Here is a tiny trained network, its code and every weight. The questions are about switching its units off for an input and a target symbol, where a switched-off unit gives its printed mean instead of its output.

import numpy as np


def w(rows, s, z=0):
    codes = np.array(rows[::2]) - 128.0
    scale = np.full(codes.shape[1], s)
    scale[-1] = z or s
    return codes * scale


def f(y):
    return y / 2 * (1 + np.tanh(0.7978845608 * (y + 0.044715 * y**3)))


def softmax(a):
    e = np.exp(a - a.max(-1, keepdims=True))
    return e / e.sum(-1, keepdims=True)


def log_softmax(a):
    a = a - a.max(-1, keepdims=True)
    return a - np.log(np.exp(a).sum(-1, keepdims=True))


def net(x, mask):
    ids = ['ΓΘΣηξφψ'.index(c) for c in x.split()]
    T = len(ids)
    res = E[ids] + P[:T]
    u = 0
    for l in range(3):
        r = res
        for j in range(2):
            rows = slice(2 * j, 2 * j + 2)
            q, k, v = (r @ M[l][rows].T for M in (Q, K, V))
            z = softmax(np.where(np.tri(T) > 0, q @ k.T / 2**0.5, -1e9)) @ v
            o = O[l][rows]
            res = res + np.where(mask[u + j], z, o[:, -1]) @ o[:, :-1]
        u += 2
        y = f(res @ A[l][:, :-1].T + A[l][:, -1])
        res = res + np.where(mask[u : u + 8], y, B[l][:, -1]) @ B[l][:, :-1]
        u += 8
    return log_softmax(res[-1] @ U[:, :-1].T + U[:, -1])


Q, K, V, O, A, B = {}, {}, {}, {}, {}, {}
E = w([
[120,174,137,140,193,127,111,113,217,139,143],'Γ',
[141,165,57,120,72,162,188,72,171,139,133],'Θ',
[126,112,182,126,91,124,125,59,224,94,90],'Σ',
[91,118,156,161,78,204,157,163,134,44,181],'η',
[99,143,129,151,158,233,185,202,126,193,147],'ξ',
[146,116,199,116,101,185,172,126,122,158,59],'φ',
[121,123,38,248,175,88,152,129,115,73,20],'ψ',
],0.012)
P = w([
[254,36,105,150,141,131,57,168,161,160,185],'0',
[236,63,110,151,130,160,84,151,142,157,180],'1',
[192,77,111,165,124,164,112,128,155,145,155],'2',
[167,95,114,160,128,170,134,110,153,132,146],'3',
[145,112,117,154,133,165,152,98,150,126,131],'4',
[130,128,121,146,137,158,163,99,152,118,116],'5',
[117,149,131,147,134,155,174,100,145,107,107],'6',
[99,164,134,140,125,145,177,109,141,106,92],'7',
[87,181,143,141,127,140,188,113,138,97,84],'8',
[75,200,144,144,121,128,189,120,133,93,72],'9',
[68,212,155,139,120,119,199,120,131,86,57],'10',
[52,225,147,141,133,113,205,112,136,67,59],'11',
],0.0092)
Q[0] = w([
[116,162,129,175,110,208,248,145,170,99,90],'L0H1',
[128,119,91,116,153,86,81,117,111,135,203],'L0H1',
[131,145,114,196,116,145,182,109,163,96,109],'L0H2',
[83,173,180,156,140,205,223,123,183,114,75],'L0H2',
],0.011)
K[0] = w([
[68,135,92,211,160,58,149,133,81,89,2],'L0H1',
[192,96,197,57,113,171,98,121,164,154,159],'L0H1',
[13,190,176,98,153,122,195,133,123,132,87],'L0H2',
[33,233,131,113,106,107,153,115,117,98,87],'L0H2',
],0.0077)
V[0] = w([
[151,74,139,156,159,84,85,123,68,121,38],'L0H1',
[162,110,189,85,66,161,179,52,173,124,94],'L0H1',
[96,65,250,94,81,162,112,158,95,70,181],'L0H2',
[146,95,122,119,121,74,68,55,195,3,121],'L0H2',
],0.0063)
O[0] = w([
[71,110,53,23,125,118,193,234,197,101,166,177],'L0H1',
[131,232,101,216,124,172,27,246,110,125,119,111],'L0H1',
[214,177,63,133,114,42,234,201,255,164,115,103],'L0H2',
[79,140,122,226,62,94,130,207,76,255,138,2],'L0H2',
],0.0059,0.0041)
A[0] = w([
[133,167,170,173,141,185,121,168,47,163,95,253],'L0N1',
[178,202,70,150,145,129,155,118,138,162,84,149],'L0N2',
[164,133,152,115,150,127,100,131,153,118,203,155],'L0N3',
[147,136,158,132,130,144,102,73,161,3,116,197],'L0N4',
[173,156,82,80,96,138,121,91,113,146,158,67],'L0N5',
[118,177,132,134,155,120,133,129,193,148,124,178],'L0N6',
[42,138,190,137,109,162,123,152,94,113,113,150],'L0N7',
[152,70,78,156,160,61,109,152,126,56,117,152],'L0N8',
],0.0075,0.0028)
B[0] = w([
[69,158,131,205,133,166,120,91,126,193,120,219],'L0N1',
[163,128,92,157,139,121,206,121,195,160,106,168],'L0N2',
[140,124,118,127,152,135,50,192,152,129,180,145],'L0N3',
[139,114,144,99,129,124,91,78,136,2,109,253],'L0N4',
[140,91,85,122,97,144,160,134,109,119,145,114],'L0N5',
[117,163,109,137,164,115,107,121,202,132,125,181],'L0N6',
[68,157,148,116,118,129,144,92,67,127,156,181],'L0N7',
[131,132,95,185,177,107,163,127,117,72,61,134],'L0N8',
],0.0067,0.005)
Q[1] = w([
[129,141,118,121,183,205,182,93,180,185,88],'L1H1',
[66,162,37,206,125,188,195,84,239,9,68],'L1H1',
[90,183,94,172,118,150,158,12,253,140,103],'L1H2',
[129,157,172,94,50,143,110,54,156,216,198],'L1H2',
],0.0061)
K[1] = w([
[70,161,117,171,140,104,156,136,81,59,95],'L1H1',
[32,227,179,65,121,112,222,117,166,99,96],'L1H1',
[57,157,118,165,133,108,143,97,43,79,88],'L1H2',
[185,146,144,239,176,139,2,101,97,134,128],'L1H2',
],0.0068)
V[1] = w([
[211,86,200,109,144,81,89,45,143,172,42],'L1H1',
[90,150,138,197,172,133,150,140,85,196,54],'L1H1',
[146,134,39,122,95,82,163,87,116,108,88],'L1H2',
[98,135,254,117,42,196,126,111,91,85,147],'L1H2',
],0.0058)
O[1] = w([
[74,161,64,125,78,165,119,254,131,120,116,3],'L1H1',
[146,105,58,42,123,116,90,106,162,45,95,105],'L1H1',
[117,147,168,83,118,98,48,139,66,181,129,141],'L1H2',
[186,197,107,150,185,88,159,130,164,127,152,156],'L1H2',
],0.0068,0.0017)
A[1] = w([
[66,101,171,115,82,144,149,115,1,126,172,65],'L1N1',
[127,106,68,174,161,123,146,154,104,91,110,101],'L1N2',
[179,156,112,159,137,99,188,113,152,167,129,110],'L1N3',
[53,193,42,160,149,179,165,217,119,152,163,178],'L1N4',
[84,153,172,185,133,164,147,120,120,211,138,196],'L1N5',
[116,193,40,172,120,138,142,184,157,155,149,5],'L1N6',
[99,147,116,171,63,123,134,146,122,137,120,114],'L1N7',
[86,148,162,192,78,158,77,131,113,119,151,142],'L1N8',
],0.0078,0.0018)
B[1] = w([
[131,122,80,99,211,68,118,56,64,162,184,179],'L1N1',
[96,126,106,124,141,131,192,74,146,111,84,183],'L1N2',
[154,116,184,163,126,63,199,121,160,154,173,188],'L1N3',
[1,187,106,151,122,146,212,143,120,140,181,235],'L1N4',
[63,140,190,156,120,62,138,149,66,175,132,253],'L1N5',
[84,151,45,119,127,77,197,209,139,91,139,165],'L1N6',
[107,115,99,174,91,159,155,178,82,116,124,116],'L1N7',
[68,152,114,154,146,157,73,135,89,27,110,171],'L1N8',
],0.0062,0.0028)
Q[2] = w([
[191,87,122,111,4,62,124,231,47,216,82],'L2H1',
[3,139,160,116,99,103,171,164,109,160,158],'L2H1',
[190,89,89,95,108,118,70,151,142,88,102],'L2H2',
[75,73,91,163,149,220,198,56,106,56,51],'L2H2',
],0.0071)
K[2] = w([
[149,113,150,126,117,171,86,191,155,158,182],'L2H1',
[135,159,140,157,55,68,63,141,156,126,122],'L2H1',
[148,61,105,100,137,209,120,164,125,173,136],'L2H2',
[76,184,168,2,144,95,135,83,129,112,118],'L2H2',
],0.0083)
V[2] = w([
[134,153,229,154,140,115,100,145,118,143,64],'L2H1',
[81,174,171,150,224,192,184,107,143,125,198],'L2H1',
[151,115,191,99,85,179,180,161,85,249,172],'L2H2',
[124,150,137,123,254,65,29,160,203,170,170],'L2H2',
],0.0049)
O[2] = w([
[125,123,13,95,91,172,189,195,172,136,118,98],'L2H1',
[235,20,135,65,87,173,75,57,140,139,97,253],'L2H1',
[130,227,146,85,172,171,98,23,167,3,124,43],'L2H2',
[73,64,189,140,19,234,206,126,113,97,67,42],'L2H2',
],0.0057,0.0041)
A[2] = w([
[115,171,144,168,106,178,147,161,172,95,96,12],'L2N1',
[88,68,150,139,36,185,112,124,78,139,102,100],'L2N2',
[187,145,131,147,119,136,133,140,179,96,71,81],'L2N3',
[176,142,167,98,148,153,100,75,168,85,149,141],'L2N4',
[46,207,123,157,130,107,153,172,112,153,182,2],'L2N5',
[121,212,153,191,174,121,1,117,90,132,113,138],'L2N6',
[138,165,25,133,97,169,134,165,166,107,125,71],'L2N7',
[168,120,172,198,114,99,154,143,155,128,146,93],'L2N8',
],0.0085,0.0026)
B[2] = w([
[91,119,82,72,152,89,115,126,76,142,144,188],'L2N1',
[68,52,166,122,71,180,119,2,158,90,154,141],'L2N2',
[124,137,132,88,162,135,104,54,138,138,196,196],'L2N3',
[151,117,59,96,111,100,127,193,99,130,87,253],'L2N4',
[236,36,130,101,59,119,82,123,92,140,36,186],'L2N5',
[164,204,195,156,199,145,59,198,55,86,95,143],'L2N6',
[58,168,79,81,186,149,151,149,137,102,168,161],'L2N7',
[163,121,153,132,149,65,117,89,124,210,154,163],'L2N8',
],0.0071,0.0065)
U = w([
[118,204,193,187,168,175,73,136,33,115,128,140],'Γ',
[93,114,110,82,177,109,71,65,22,170,215,3],'Θ',
[34,88,175,188,14,186,134,84,171,111,137,107],'Σ',
[189,145,168,228,148,69,176,93,170,205,173,137],'η',
[32,218,64,109,181,160,192,192,193,72,201,163],'ξ',
[253,87,119,55,111,165,85,106,167,64,71,151],'φ',
[120,79,53,170,78,92,139,205,58,167,64,150],'ψ',
],0.0039,0.0035)

Each question gives the input, a string of symbols that net reads in full, and the target symbol t.
The units are the heads (2 rows each of Q, K, V and O) and the neurons (one row each of A and B). Each row of codes is followed by its name. A weight is (code - 128) times the scale printed after its matrix; where a second scale follows, it is the last column's (O, A, B and U).
mask holds one flag per unit, layer by layer, with each layer's heads first. A switched-off unit (its flag False) gives its mean, the last column of its rows in O or B, instead of its output. The means were averaged over made-up inputs and are rounded, as every weight is.
A unit's drop is (log p(t) with every unit on - log p(t) with that unit switched off) / (log p(t) with every unit on - log p(t) with every unit switched off).
The circuit of an input: a set's keep is (log p(t) with only the set's units on - log p(t) with every unit switched off) / (log p(t) with every unit on - log p(t) with every unit switched off). Starting from the 12 units with the biggest drops (on a tie, the unit counted first), units are removed one at a time, each time the one whose removal leaves the highest keep (on an exact tie, the one counted first), for as long as the keep stays at least 0.8.
circuit, biggest first: the units of the circuit, biggest drop first
unit that matters most: the unit with the biggest drop
top k neurons: the k neurons with the biggest drops, biggest first
top k neurons in layer l: the k neurons of layer l with the biggest drops, biggest first
heads that matter: for each layer, one digit per head in row order, 1 if its drop is at least 0.15 and else 0, layers parted by /
input ξ Θ ψ ξ φ ξ Σ ξ Γ ψ, target Σ: circuit, biggest first -> L0H2, L2H2, L2N2, L0N6
input η η Θ Σ, target Γ: heads that matter -> 11 / 00 / 00
input Σ ξ φ ξ ξ η ξ Θ ξ ξ ξ Θ, target φ: heads that matter -> 00 / 01 / 10
input Σ η φ φ Θ, target ξ: unit that matters most -> L2N7
input η η ξ ψ φ Γ η Σ, target Σ: top 2 neurons in layer 0 -> L0N8, L0N3
input ψ ξ φ Θ, target Θ: circuit, biggest first -> L1H2, L0N8, L1N1
input φ η η, target η: circuit, biggest first -> L0H2, L1H1, L2N8
input ξ η Σ Γ η Θ, target η: circuit, biggest first -> L0N2, L1N3, L1H2, L0H1
input Θ ξ Θ Θ Θ Θ φ, target Γ: heads that matter -> 10 / 00 / 00
input Σ φ ψ Γ Γ, target Γ: circuit, biggest first -> L2N6, L0H2
input φ Σ Θ ξ Θ Σ η ξ η, target φ: top 2 neurons -> L1N4, L0N4
input ξ ξ ξ φ ξ ξ Γ Θ ξ η Θ ξ, target Γ: top 3 neurons -> L2N6, L1N5, L0N1
input φ φ ξ φ ξ Θ ξ Θ Θ, target Γ: circuit, biggest first -> L0H2, L0H1, L2N6
input ξ ξ η η φ Σ Σ η Θ φ Σ φ, target ψ: heads that matter -> 11 / 00 / 01
input ξ ψ ξ Θ η Σ φ Θ φ ψ, target ξ: unit that matters most -> L0N8
input Γ Θ ξ ξ η ξ Γ ψ ψ ξ, target Θ: heads that matter -> 01 / 10 / 00
input Θ η φ ξ η Θ ξ ξ ξ Σ Γ η, target Σ: circuit, biggest first -> L2H2, L2N2, L0N6
input Γ ξ η Γ ξ, target Σ: heads that matter -> 01 / 00 / 01
input ξ Σ Σ φ Γ Σ φ, target ψ: top 4 neurons -> L2N5, L0N1, L0N4, L1N5
input Σ ξ Θ Γ, target Γ: circuit, biggest first -> L2N6, L0H2, L0H1
input φ ξ Γ ψ ξ ψ, target φ: unit that matters most -> L0H2
input ξ ξ ξ η η ψ ψ η, target Θ: heads that matter -> 00 / 10 / 00
input Θ φ φ ξ, target ξ: heads that matter -> 01 / 10 / 00
input Γ Θ φ ξ, target ξ: heads that matter -> 01 / 11 / 00
input ξ Θ ξ φ Θ, target ξ: top 2 neurons in layer 2 -> L2N7, L2N5
input Σ ξ ξ ξ φ Σ Γ ξ, target Σ: heads that matter -> 11 / 10 / 01
input φ ψ ξ η Θ, target Θ: heads that matter -> 11 / 11 / 00
input Θ Θ Θ η Γ, target η: unit that matters most -> L1H2
input ξ ψ η Σ η ξ φ Σ η Σ η ψ, target η: heads that matter -> 10 / 10 / 00
input Θ ξ η Θ η, target Γ: heads that matter -> 10 / 00 / 00
